Each row was made from one path, in order. Every step used is in the known rows, and no mark comes twice. Write each row's path.
Known rows:
S, P, A, V: [  68 -287  -21 -117   63 -430  136 -112 -261  -16   81 -191 -463  -17
  -87   44 -172 -235  -45  -56  -24   98  -11 -105  144  180 -216  157
  145 -331  317 -203  178   15  114 -169   34  225   27  -76   -2  -52
 -139   14 -151 -277   94  -55   83  -76  241  112  211 -110 -101  374
  172]
S, P, A, C: [  11 -360   42 -121  -56 -373  107 -110 -269   29   52 -173 -445  -54
  -36   36  -94 -131  -95  -11  102  101   41  -72  182  163 -135  236
  196 -195  332 -129  177  -68   27 -119   61  190  -78   52  -18   17
  -93   49 -199 -344   77  -55  117  -18  277   16  180  -79    3  285
  203]
C, K, A, P, V, S: [ -37 -173    3  -14   80 -572  136 -331 -333   71  220 -172 -305  -60
 -346  -55    3 -132 -195    8  -38  339  -76 -298  -73  117 -266  188
  228 -402  265 -139   56  -99  -64 -149   71  218   98    5  -53  105
 -279 -258 -435 -184   73 -138    4 -210  396   -2   64  283  -23  201
  148]
C, A, V, S: [  -9 -263  -36   -6  205 -378  167 -142 -260   11  147 -191 -219 -166
 -205  131  -20 -256 -207   11   32  193  -22 -211   -4  132 -175   -5
  199 -441  293   11   80  -19   51 -169   63   96   40  -52 -182  -29
 -215  -17 -389 -373  113  -84  148  -73  249  129   77   97  -87  261
   54]
K, A, P, C, L, Z, F, E: [  78 -340 -104 -130   33 -396  209 -160 -185 -168  -20 -185 -444   80
 -183  -26  -44 -182 -217 -288  125  321  -16 -377   56  318 -352  154
  127   19  319  -17  -21  -54 -151  -97    8  238  122   58 -129  -99
  -71 -306 -390  -97    9  -93   67 -168  355   71   58  253 -133  312
  168]
F, Z, K, A, V, S, P, C, L: [ 182 -406 -153 -116  258 -453  157 -328 -475  -16  224 -172 -284 -131
 -221  139  135 -298  -74 -148   87  232  -23 -331  -98  227 -268   35
  229 -512  498 -157  -49 -101   40 -115  141  277  213   12 -159 -124
 -241 -216 -368 -226   23 -151  178 -111  383  112  257   24 -103  520
   68]
V, A, C, L, K, H, Z, F, E, N: [  66 -263 -339  -22   68  -79  -12 -155 -203 -197   89 -133 -463 -211
 -149  -67 -232  -17 -298 -225  209  382   48 -418   -6  143 -173   68
  134  -55  297  -30   56  -13 -107 -517 -253  195  -13  294 -180   75
 -186  -23 -655 -558   25 -102  -20 -283  167  188  -17  217   36  164
  178]
N, Z, F, K, H, V, A, P, C: [  81 -132 -160  -76  -46 -381  323 -183 -374 -148   71 -168 -297 -109
 -125  -95 -228 -227 -308  -83  156  384  278 -192  -12   -9 -303   36
  253 -175  222 -176  102 -121 -184 -421  115  343   59  189  -53  155
  -40 -132 -753 -161   58  159   -3 -402  278   13 -153  125 -116  347
  414]
H, Z, K, E, N, A, P: [  88 -200 -233  -57    8 -397   99  -31 -425 -326   42 -169 -485   15
 -232 -121 -237 -127 -132 -222  104  372   40 -180 -139  129 -162  283
  160 -351  319 -287   98 -171  -89 -281 -169  292   10   87  -12  389
 -108  -92 -541 -215  162  -54   87 -181  284   76   40  269  -28   -8
  521]
E, N, V, A, P, C, K, S, L, Z: [-131 -425 -133 -176  196 -562  325  -44 -403 -257  113 -184 -291  -93
 -201  -92 -283 -334 -121  -32  227  502 -148 -436  -74  317 -253  464
  277 -364  250 -205  183 -104    3 -216   61  199   33   69 -225   65
 -393  -79 -590 -318   41 -108   69 -226  237   78  -18  188 -126  167
  218]
F, K, H, Z, L, S, A: [  53 -157 -538 -135  -55 -313   71  -47 -350 -101  116 -234 -242 -290
 -140    9 -190 -273 -222  -68  104  206   47  -81   26  182 -160   92
   79 -137  288   41  166    5  -69 -309   75  264   32  249  -63  -90
   45  141 -541 -215   48  105  289  -32    7  271  -50  100  -71  261
   81]
S, K, H, V, F, E, N, Z, L: [ 119  -56 -435   51  108 -414   54  -67 -293 -185  137 -252 -435 -306
  -70 -185 -241 -152 -192 -226  -45  198  285 -276 -173  -35 -149  268
  190 -181  163   22  267   84 -227 -380  106  358  101   60 -157   57
 -243 -117 -689 -450   53    5    3 -235   80  154 -121   50   75  345
  455]
S, P, A, C, L, Z, K: [  43 -508  -52  -96   20 -299   60  -42 -393 -103  -88 -211 -413  -23
  -72  141  -37 -268  -44  -24   89   43  -86 -250   12  279 -226  289
  224 -145  332  -52  100 -247  -36 -130  126  301    5   87 -139 -117
 -200  106 -325 -401    4  -52  195   89  342   -3  327  -23   32  430
  232]
L, K, E, N, V: [ -38 -224 -100  -88  149 -299   48 -116 -394 -177   58 -155 -471 -143
 -209   13 -188  -58  -61 -171  -35  383  -45 -178  -42  261 -125  153
  149 -251  362  -12  373   -6  -45 -173 -122  160  125 -157 -130  393
 -285    9 -306 -297  203  -52   27 -145  160  -45 -121  107  -66   87
  424]
S, L, K, E, N, Z: [ -15 -245 -187 -205  122 -262   81 -142 -347 -282  -20 -220 -460 -173
 -255 -147 -208   12   31  -98    6  406   36 -275  -62  335  -78  332
  180  -88  221   -6  238  -84 -147 -142  -29  159   36  -30 -250  320
 -250   33 -381 -257  171  -79   70  -67  222   29 -189  185  -60  113
  341]
H, E, K, F: [  61 -118 -208   41  111 -331  200  -85 -289 -121  127 -223 -299 -209
 -232  -75 -180  -87 -154  -86  142  372  150  -66  -58   47 -187  220
  129   67  278  -80    3   34 -148 -207   14   35   62 -226  -82    2
 -257 -153 -257 -281  135  122   -1 -108   98  -31  -45  224  -95  214
  193]
C, K, E, N, Z: [ -82 -111 -127  -95  177 -407  115  -74 -432 -178   31 -226 -441 -113
 -293  -12  -88  -91   -4    1   35  266   40 -229 -107  101 -145  228
  171 -180  250  134  208  -54 -211 -109  -17  181   71 -173 -122  343
 -297 -114 -456 -367  139 -139   88 -134  273  -18 -174  344  -13   50
  483]
Z, K, F, E, L, S, P, C: [ 223 -412 -176 -106  -52 -377  206 -179 -586 -196   96 -150 -302 -151
 -240  -42  -58 -232 -101 -226   38  201   33 -112 -117  187 -223  263
  113 -151  315   70  133   98  -91   19   77  207  192 -142 -258 -133
 -109 -164 -218 -240   77  143  172 -159  207  -47  169  -23 -142  473
  360]
P, A, V, S, L: [   5 -364 -125  -72  142 -441  126 -199 -272  -87  151 -142 -302 -160
 -145   -5  -86 -183  -67  -69   31  210  -63 -181  156  207 -113  165
  174 -359  223 -166   40    0   54 -103  110  154   51  -11 -129  -92
 -236   83 -412 -366   85 -152  130 -120  262   52   60  -87 -109  356
 -112]
F, Z, L, S, K, H, E, N, V, A: [  67 -239 -527  -61  154 -402   77 -201 -378  -76  275  -98 -344 -337
 -155  107 -251 -188 -271 -208  115  457  102 -178 -115  241  -50  196
  155 -398  481  -93  200    7 -111 -386   24  239   -3  125  -88  219
 -266  102 -630 -252   88   72   98 -270   57  191  -71   82  100  247
  326]
A, V, S, K, H, E, N: [  56 -126 -276   99  115 -371   73 -156 -375 -145  347 -153 -395 -147
 -155   14 -144 -110 -128 -180   50  232   38 -213  -65  -66  -88  170
  201 -295  180 -138  236   42 -102 -294   80  100   27    3 -108  250
 -344  -50 -351 -376  168  -38 -108 -258  303  127    3  133   -2  351
  128]
E, K, S, L, Z: [  68 -363 -251 -124  139 -348  241  -61 -319 -157    0 -332 -201 -188
 -207  -96 -282 -271  -89   -4  307  352  -75 -287  -67  268 -232  283
  151  -47  108 -113   82  -99  -28  -68   71   42   11  -67 -286 -217
 -244    8 -282 -378  -11   13   56   76   76   37  -32  196 -197  182
   93]
S, L, Z, F: [  72 -283 -191 -213  -78 -279  167   64 -243 -261  -32 -195 -283 -152
 -166  -68 -118 -245  -45   30  168  131   17 -177   63  415 -179  157
  118  -43   58   -7  113 -128 -100  -72   97   87  -74    9 -257  -57
 -121  109 -318 -278   11   19  119  -27  224   33  -73  -50 -193  345
  140]
N, E, V, F: [-146 -164 -108   28  124 -384   35  -57 -314  -68   65 -157 -339 -198
 -162  -34 -122 -219 -150 -129  150  292   92 -239 -182   98 -231  245
  132 -275  253    3  115  152  -93 -159   82  -12  197 -171 -209   74
 -399   53 -365 -298  109   20   74  -55  215 -139  -62 -160 -210  165
  188]
A, P, C, K, H, V, S, L, Z, F: [  46 -301  -91 -119 -117 -387  364  -81 -452 -186  218 -249 -255   -9
 -260 -186  -14 -276  -53   50  132  256   19 -310   54  211 -291  129
  309 -366   23 -158  218 -236 -126 -172  167  275  230  152 -295 -180
 -194 -162 -633 -384  -28  -48  -52 -279  329   24   22 -102 -166  397
   45]
S, L, K, E: [  68 -289 -239 -147   49 -297   90 -181 -310 -162   31 -212 -378 -158
 -242 -122 -107  -24    6 -110  -12  266  -34 -178   47  326  -95  258
  130 -154  279    7  181  -51 -125  -79  -78   83   26  -19 -202  209
 -181  -75 -215 -250  104  -98  114  -14  173   47  -59  106  -86  112
  104]
A, C, L, K, E, V: [ -62 -223    3   18  253 -200    8 -159 -405 -159  -16 -238 -484  -16
 -193   -4   30  -75  -69 -216  158  275  -45 -350 -110  155 -227  144
  145 -140  381  191  181  -26 -202  -83  -15   88  109    6 -219   47
 -351 -111 -235 -434   77 -171   69  -11  189   68   26   68  -63   17
  145]
F, E, V, A, P, C, L, K, S: [  18 -379 -148  -31  228 -355  138 -294 -349  -96   74 -209 -405  -82
 -187 -102 -232 -165 -320 -370  210  473  -32 -462 -114   37 -385  373
  214 -233  439  -43    3   80  -66 -202  -57   61  198  134 -280  -70
 -225 -314 -460 -200   20  -83    5 -210   78  129  150  247 -115  114
  185]
L, S, A, V, F, K: [  39 -207 -238  -85   46 -377   70  -16 -331 -166   91 -185 -313 -229
 -235  -14  -65 -424 -187  -55  -78  279  -71 -176  -38   40 -303   44
  142 -294  166  -30  258  211  -15 -308  113   65  134   89  -68  140
 -215  173 -553 -229  104   92  221   61  276  113  -73   15 -206  214
  246]
S, P, A, C, K, L: [ -12 -377  -49 -159   60 -478   92 -172 -452  -91   45 -214 -460  -12
 -180   25   26 -283   47  -23   49   44  -89 -115  176  123 -186  262
  201 -155  348  -15  188 -127  -96  -47   92  212  -80  -62  -44  -66
 -243 -178 -247 -466   13 -149  140  -78  200   32  285   15  108  226
  187]
S, A, C, L: [-110 -239 -121  -74  115 -268    0  -11 -204 -143  -33 -203 -442 -133
  -58  135  151 -234 -118  -73  169   38   28 -117   80  157 -169  211
  167 -125  348  202   32   15 -201 -220   73  130  -64  128   27 -117
 -204   -9 -215 -319   98  -90  229   83  214  123  120   14  -12  169
   -3]
V, A, C, L, S, K, H, E: [ -58 -363 -357  138  123 -279   30 -227 -275    5  158 -141 -357 -174
 -177  115  -26 -128 -237 -185  198  306    7 -193 -102   59  -88  252
  166 -187  407  137   86  -29 -225 -359   16  155  -72  162  -79   77
 -298   72 -427 -274   98   19   89 -108  352  106   73  242  115  162
   24]
K, Z, F, E, L, S: [ 221 -338 -201 -139  -67 -414  123 -150 -363  -68  -41 -174 -378 -151
 -307   -1 -192 -260 -296 -161  197  211   56 -203  -87  190  -88  -58
  -30 -148  210  168   89   99 -162  -47   39   56   44  -79 -311  -90
  -75  -89 -324 -374   39   34  209 -205  193  -10 -122  -31 -168  150
  332]
A, V, S, L, Z, F, K, E, N: [ 157 -259 -300 -153   75 -326  157  -40 -577 -384   94 -156 -288  -95
 -274 -122 -148 -230   12 -173  140  342 -225 -379  -99  305 -182  -57
  141 -246  -36  -84  237  -39 -149  -44   90   81  -44   80 -388  289
 -313  -46 -659 -456   45 -137   37 -152  346  172 -239   61 -222  342
  269]
S, A, P, C, L, K, Z, F, E: [ 132 -281 -140 -300  -65 -346   82 -178 -269 -208  -71 -234 -569  -35
 -239 -103  -40 -247 -230 -216   98  247   88 -352  190  210 -248  121
  127 -159  325  -52  139  -15 -180 -236   29  145  140  185 -140  -34
  -50 -391 -442  -83   76  -45  174 -156  216  125  107   15  -18  228
  276]
N, V, F, E, Z, L, K, S, A, P: [ 198 -219 -199 -172   69 -565  101 -119 -360 -218  -27 -264 -427 -245
 -130 -249 -220 -284 -400 -301  170  433  112 -289 -120  188 -163  351
  199 -340  224 -136  185   86  -85 -429   74  162  231   94 -265 -157
 -189 -179 -589 -384  105  -24  219    4   70  121  -52  -57 -102  115
  387]
F, Z, K, E, L, S, P: [ 312 -369 -260 -185  -28 -394  136 -251 -637  -51   53 -170 -357  -88
 -284   91  -19 -248  -54 -143   96  191  -46 -101 -208  302 -167  162
  118 -408  373   16   98  -63  -99   31    3  174  135  -10 -287  110
 -125  -47 -209 -338   22   21  202  -47  238   44  134  -81 -150  216
  431]
K, H, L, Z: [ -22 -206 -337  -34  -18 -350  191 -100 -211 -189   72 -332 -309 -147
  -85   60 -162 -180 -171  -28  157  105  131 -138   55  259  -91  230
   90   61  173  148   83  -98  -47 -280    0  147   89  -45  -93 -179
  -81   91 -109 -332    7  -38   82   -9  228   98  -40   94 -179  225
  -10]
E, V, S, K, A, C, L: [ -82 -287  -85  121  315 -406  -43 -233 -418  -43  107 -173 -303 -105
 -130   41  180 -132 -169 -146  284  227  -89 -327 -221   18 -222  149
  147 -248  367   12  102  -14 -202   36  291   83  -39  -14 -186  -21
 -413 -180 -328 -353   85 -164   28 -100  354   67  109  111   26  193
   63]
F, K, H, V: [ 111 -137 -340   54   17 -261  165 -185 -306   13  187 -232 -234 -177
 -120   37 -201 -156 -201  -54   10  107  143  -63  -58  -66 -200   31
  184  -87  254  -51  169   33 -149 -300   61  222   14   20  -21  105
  -99 -111 -328 -363   71  112    7 -158   72   76  -81  113 -106  292
  175]
K, H, E, V, S, P, C: [ -28 -343  -91   -5   40 -318  170 -210 -507   79  349 -149 -346 -164
 -132  -85  -85 -143  -69 -181  238  213  128 -196 -102   -8 -230  306
  256 -397  280   -5  129    5  -38 -162  205   89  217 -103 -282    1
 -202 -129 -233 -309   89   -2  -90 -322  154   79  155 -198 -202  420
   49]
F, E, K, A, P, C, L, S: [  -4 -323  -69  -13  245 -347  163 -341 -238  -79   79 -214 -458   38
 -347   33  -33  -73 -214 -374  101  555  -93 -362  -74  183 -364  234
  129  -80  410  -37   42   86 -103 -107  -12  201  200  -36  -76 -121
 -144 -298 -364  -33   69  -17   11 -136  163  -45  113  357  -39   41
  160]
C, K, F, E, V, S, L: [  59 -192 -283   22  217 -359  105 -259 -501 -137  271 -179 -165 -251
 -320 -238   22  -67  -62 -107  177  228  -13 -310 -155   13 -212  267
  142 -265  144   -6    0  142 -240   -1  212    4   80 -228 -307  -67
 -355 -381 -464 -506   41 -122   46 -178  108  104  -53  -42  -70  281
  116]
K, E, N, V, F, Z: [  49 -163 -239 -118  184 -417  112 -190 -310  -62  174 -120 -391 -219
 -177  -21 -121 -217 -127 -165   78  380   89 -221  -66  230 -135  145
  177 -336  308  -93  173  104    7 -211  -80  141  192 -107 -139  360
 -341  -58 -495 -448   78 -113   93 -165  240   51 -196  -42 -150  136
  392]
Z, K, F, E, N: [ 164 -156 -288  -38   30 -239   53  -57 -365 -281  131 -154 -333 -257
 -175  -58 -198 -133 -179 -230  -23  171  105 -108  -74   24 -142  155
  120    4  215  -93   69   86 -123 -165  -26  127   33 -109  -71  167
 -175 -242 -303 -356  100   59   62 -174  201  -17  -41  245    3  357
  383]
A, P, V, S, L, K, Z: [  93 -282  -54 -191  -32 -423  137 -384 -274  -17  129 -233 -290 -152
 -336 -210 -214 -105 -166  -27   39  372   37 -427  -21  309  -68  262
  223 -389  104 -243  118 -154   15 -213  134  151   11  179 -303   34
 -218 -117 -423 -162   77  -61  102 -122  318   56  -36  -59  -30  255
   66]
F, E, N, Z, K, L: [ 112 -227 -290 -100  151 -293  -12 -161 -445 -370   -7 -176 -410 -246
 -187   35 -178 -199  -56 -342   -1  138  126 -177 -139    7 -142  290
  164  -23  233  104    8  -76 -248 -183   91  247  -42 -132 -138  178
 -169  -96 -443 -346  104    7  139 -184  110  -63  -45  250   82  251
  506]
N, A, P, C, K: [ -89 -213   45 -106   57 -523  279  -97 -327 -244   98 -203 -429   57
 -318  -46   36 -170 -155   50   45  304   90 -248  137  130 -279  330
  237 -244  366  -74  183  -36 -135 -179  -27  146   98  -63  108  150
 -130 -231 -445  -58  109  -32  130  -92  183  -83  126  236  -24   98
  362]
S, K, A, P, V, F: [  40  -92 -108  -26   29 -601   71 -286 -157  -29  122 -166 -398  -57
 -179 -177  -88 -225 -219  -87  -87  316   45 -279  -55  125 -285  325
  172 -214  204 -300  190    3  -22 -201   88  239   21   75    1  211
 -309 -217 -351  -61   72  -17  -42 -181  451   65   79  212  -17  265
  266]
H, V, F, E, N, A, C, L: [ -24 -376 -227  132  199 -264   25  -42 -208 -184   88 -183 -524 -147
 -179  -94  -64 -149 -205 -269   48  314   93 -325 -184  -13 -216  224
  246 -275  347   95  108  177 -226 -433 -134  224   66   67  -75   53
 -345  -83 -695 -532  110 -118   43  -76  133  115   24   71  -34   68
  358]
A, V, F, K: [  91  -50 -181   26  146 -446  139  -69 -254 -165  131 -169 -284 -185
 -198  -16 -129 -259 -198  -54  -38  200   51 -271  -57   18 -249  101
  149  -99  141  -32  150  172  -30 -288   82   49   32  -23  -86  211
 -255    4 -459 -350   51   12  154  -23  214   37 -117   60 -173  280
  235]

Write each row's path:
[ 101 -323 -138  -45   96 -269   68 -115 -752 -134   18 -183 -311    6
 -231  -66   88 -212  -13 -195  418  216 -203 -410 -270  208 -310   17
  173 -284  115  137  202 -124 -255   56  250   74  -16   44 -505   95
 -306 -168 -568 -499  -19 -122   54  -44  337  166    9 -174 -162  339
  394]  A, C, L, Z, F, K, E, V, S, P
[ 310 -325 -374  -18  -75 -358  129 -175 -516 -111  105 -167 -228 -185
 -228  -81 -194 -149 -118 -187  119  194   35  -94 -273  158 -177  296
   59 -210  286  -54   14   23  -60 -116   32  270   76  -76 -325 -138
  -64    5 -331 -365  100  136  201 -105  188  106  116  -38 -130  363
  387]  H, Z, K, F, E, L, S, P
[  22 -425 -272  -45  150 -291   88 -170 -347 -171  169 -113 -230 -271
 -156  -27 -174  -36  -51 -213  130  301  -82 -355 -145  283 -103  355
  205 -355  131  -21  103   37 -102 -154  143  148  -32  -96 -323  153
 -262  108 -578 -438  124  -91   77 -102  126   38 -159 -104  -88  300
  246]  F, E, N, V, S, L, Z
[ 227 -215 -203 -248   51 -458  179 -199 -251  -18  169 -255 -489 -164
 -154 -128 -222 -315 -219  -24 -117  301  117 -358  237  356 -227   59
  185 -254  337 -305  229   31  213 -387  -56  228  344  144  -72 -188
 -172  -73 -378 -429 -102  -66  128  -56  143  219  204 -245  -77  513
   87]  S, P, A, V, F, Z, L, K, H
[ -32 -414  -45 -243   13 -419  130 -194 -325  -64   -3 -261 -397 -119
 -243  -41   36 -262 -229  -60  103  299   -1 -354   87  214 -181  222
  240 -325  330  -76  116  -63  -20 -176  153   81  224  198 -210  -77
 -156 -225 -431  -67  105  -78  220  -67  341   51  142    2  -49  236
   10]  V, S, A, P, C, L, K, Z
[   9 -309 -333  -61  122 -539   54 -153 -578 -126  -26  -90 -362 -206
 -242    1   14 -371 -160 -162   55  354 -145 -129 -186  194 -238  191
   81 -307  311  178  258  212 -196 -141  100  128  194 -117 -187  269
 -335   37 -529 -366  136   48  247  -99  181   36  -95 -132 -252  109
  398]  N, V, F, K, E, L, S, A
[ -34 -440 -108  -54   38 -237  -17 -114 -454 -161  -14 -205 -259 -231
 -110  114  139 -365  -81  -35   71   93  -79 -323  -71  182 -249  186
  278 -419  214  142    9 -223 -163 -231  176  303   63  232 -153 -132
 -324  181 -606 -384   50  -82  219   68  382   56  162   58  -16  427
  101]  P, V, S, A, C, L, Z, K
[  39 -186 -205  110  215 -213    7 -263 -403 -173  128 -216 -303  -67
 -201  -43   59 -116 -136 -297  232  257    4 -268 -159    7 -219  174
   80  -67  284   97  195  144 -257    2  173  129    0  -58 -199 -140
 -324 -176 -353 -320  102   15   84    3  265  133    3   90   68  229
  271]  A, C, L, S, K, F, E, V
[  99 -210 -227 -261  -56 -320  187  -13 -303 -158   86 -266 -258 -277
 -118  -14   27 -341 -245  -39  157  298  151  -36  170  312  -89  -53
  129 -171  366   16   70   22  -85 -148   72  159   75  257   -3 -307
  -62   45 -415 -259   25   32  388  149  257  218  -99   -3  -30  276
   64]  K, F, Z, L, S, A, C
[ -31 -422  -42  -40  279 -485  164 -209 -349   25  173 -180 -355  -71
 -198   64  102 -241  -47 -174  108  238 -108 -296  -72  255 -257   96
  185 -418  415   23   58   24   61  -87  120  221  165  -97 -169 -210
 -269 -199 -208 -167   89 -182  102 -137  388  128  219   12 -168  446
 -102]  K, A, V, S, P, C, L
[  29 -377 -126   44   57 -508  128  -68 -634  -73   42 -220 -366 -126
 -146   -3  207 -233  -57   -8   91  119  -96 -114 -142  -68 -185  106
  220 -604  354  212  103   -6 -372  -86   79  194  104   90 -168   13
 -366 -135 -533 -705  115 -239  139 -136  257  109   45  -22 -116   -5
  145]  H, V, S, A, C, K, E, L
[  87 -260 -255  -69   33 -331  162  -19 -425 -178  -29 -246 -239  -72
 -188   73 -114 -328 -231  -51  386  222  -70 -280  -18  201 -226   -8
  155  168  178  146  138 -156 -185  -87   72   82  -67  144 -301  -94
 -196  -12 -497 -407  -29    1  199   99  290   81  -92  255 -133  340
  276]  A, C, L, Z, F, K, S
[ 110 -343 -148 -171  154 -415  222  -88 -412 -201    3 -208 -361   54
 -206   41  -35 -360  -43  -98  115  244 -141 -397  -40  362 -406  -38
  118  -77  312  -49  191  -48  -61  -99  144  260   37  -19 -182  -78
 -213 -187 -355 -152   18  -37   98  -89  340  195  111  117 -232  544
  224]  S, P, C, L, Z, F, K, A, V
[ 253 -406 -223  -90  -25 -384  100   -7 -355 -160  -28 -364 -357 -364
  -18 -265 -205 -302 -355 -211  112  316  171 -228 -147  -39 -135  143
  251 -374  256  -14  180   72 -165 -427   24  205  181  308 -314 -305
 -204  -31 -715 -666   78  -91  201   71   88  201  -93   97 -120   63
  242]  H, V, F, E, Z, L, K, S, A, C
[  48 -285  -93    8  180 -140  -48 -134 -346 -214  -32 -126 -456 -178
 -176  -38  -44  -88 -267 -253  218  310    6 -415 -108   81 -314   67
  122 -184  345  129   39   48 -250 -272  -29   25  -18  115 -244   37
 -268  -96 -557 -462   15  -87   25 -175   89   68   39   30  -21  110
  305]  Z, F, E, V, A, C, L, K
[ -16 -465  -48 -119   48 -508   86 -224 -566  -18  120 -187 -359  -94
 -223    9  102 -258   16  -27  102   96 -149 -140  126   86 -156  228
  252 -317  296   -8  157 -147  -66    4  158  156  -10  -50 -171  -63
 -264 -150 -416 -504   17 -189  136 -100  282  -18  268  -39  100  281
  136]  V, S, P, A, C, K, L
[  28 -256  -56 -147   99 -471   70 -188 -596 -175   18 -266 -328 -223
 -178 -102  178 -249  -94  -63  147  190    0 -278  -79  158  -67  100
  221 -598  187  213  130  -78 -289 -164  118  284   39  163 -189 -114
 -367 -179 -692 -595   78 -306  230  -72  251  157  -69  166   10   98
  130]  P, V, S, A, C, K, E, Z, L
[ 152 -371 -121  -32  159 -446  148 -178 -317    3   82 -165 -416  -77
 -290   -2  -95 -329 -192 -153  -39  250  -98 -340 -209  225 -290  212
  124 -425  276  105  169  231   24 -220    7  127  130  -82 -346 -111
 -257  -57 -321 -487   55  -10  144  -72  151  238  225 -162 -190  227
  295]  C, A, V, F, E, L, S, P
[ -85 -185 -168   -4   81 -358  155   13 -462 -336   39 -277 -361 -126
 -141  -47  -56 -305 -226   58  362  219   54 -353  -63  113 -251   37
   88 -158  152  148  115 -150 -211 -340   74   89   33   53 -161 -157
 -316   -5 -467 -644  -94 -146  -11 -221  260  122  -33   24 -144   69
  164]  E, V, A, C, K, H, L, Z, F
[ -64 -471 -352   53  128 -266  141 -231 -310   13  134 -214 -261 -194
 -137   90  -35 -304 -159 -135   40  250   11 -141  -82   67 -250  138
  201 -380  419   53  233   21  -66 -233   20  328  152  110 -111 -127
 -248   -2 -503 -149   75   67    8 -250  249   92  136  211  -24  293
   22]  P, C, L, S, K, H, V, A
[   0 -413 -238  -91  129 -394   54 -188 -381  -67  201 -133 -341 -329
 -294  -80 -294  -36 -115  -95  114  453   26 -316 -172  243   64  296
  208 -381  303 -131  197  -82  -73 -291  151   74   11  -73 -384  282
 -365   74 -513 -358  227  -48  109 -207  161   10 -161 -109  -43  184
  201]  H, E, N, V, S, L, K, Z
[  60 -374 -115  -75   44 -399  199  -79 -524 -151  130 -278 -451  -78
 -348 -106  -42 -163 -198  -45  270  356  124 -237 -179  223  -26  215
  206 -360  321  106  251  -80 -246 -423   54  230   42  -12 -128 -176
 -203  -59 -457 -449  108  -13  191   14  146  104   75   70   29   87
  297]  N, A, C, K, H, E, Z, L, S, P
[ -41 -371 -204  -62  179 -327   65 -120 -217 -161  101 -184 -451 -177
 -205   13   77 -394 -110 -296  -64  261  -35 -303   51  109 -333  177
  155 -366  313  206  126  275  -39 -285   -3  195  320   51 -105 -179
 -247   30 -547 -219   90  -80  229  -21  245  153   85    8 -178  262
   46]  P, C, L, S, A, V, F, E
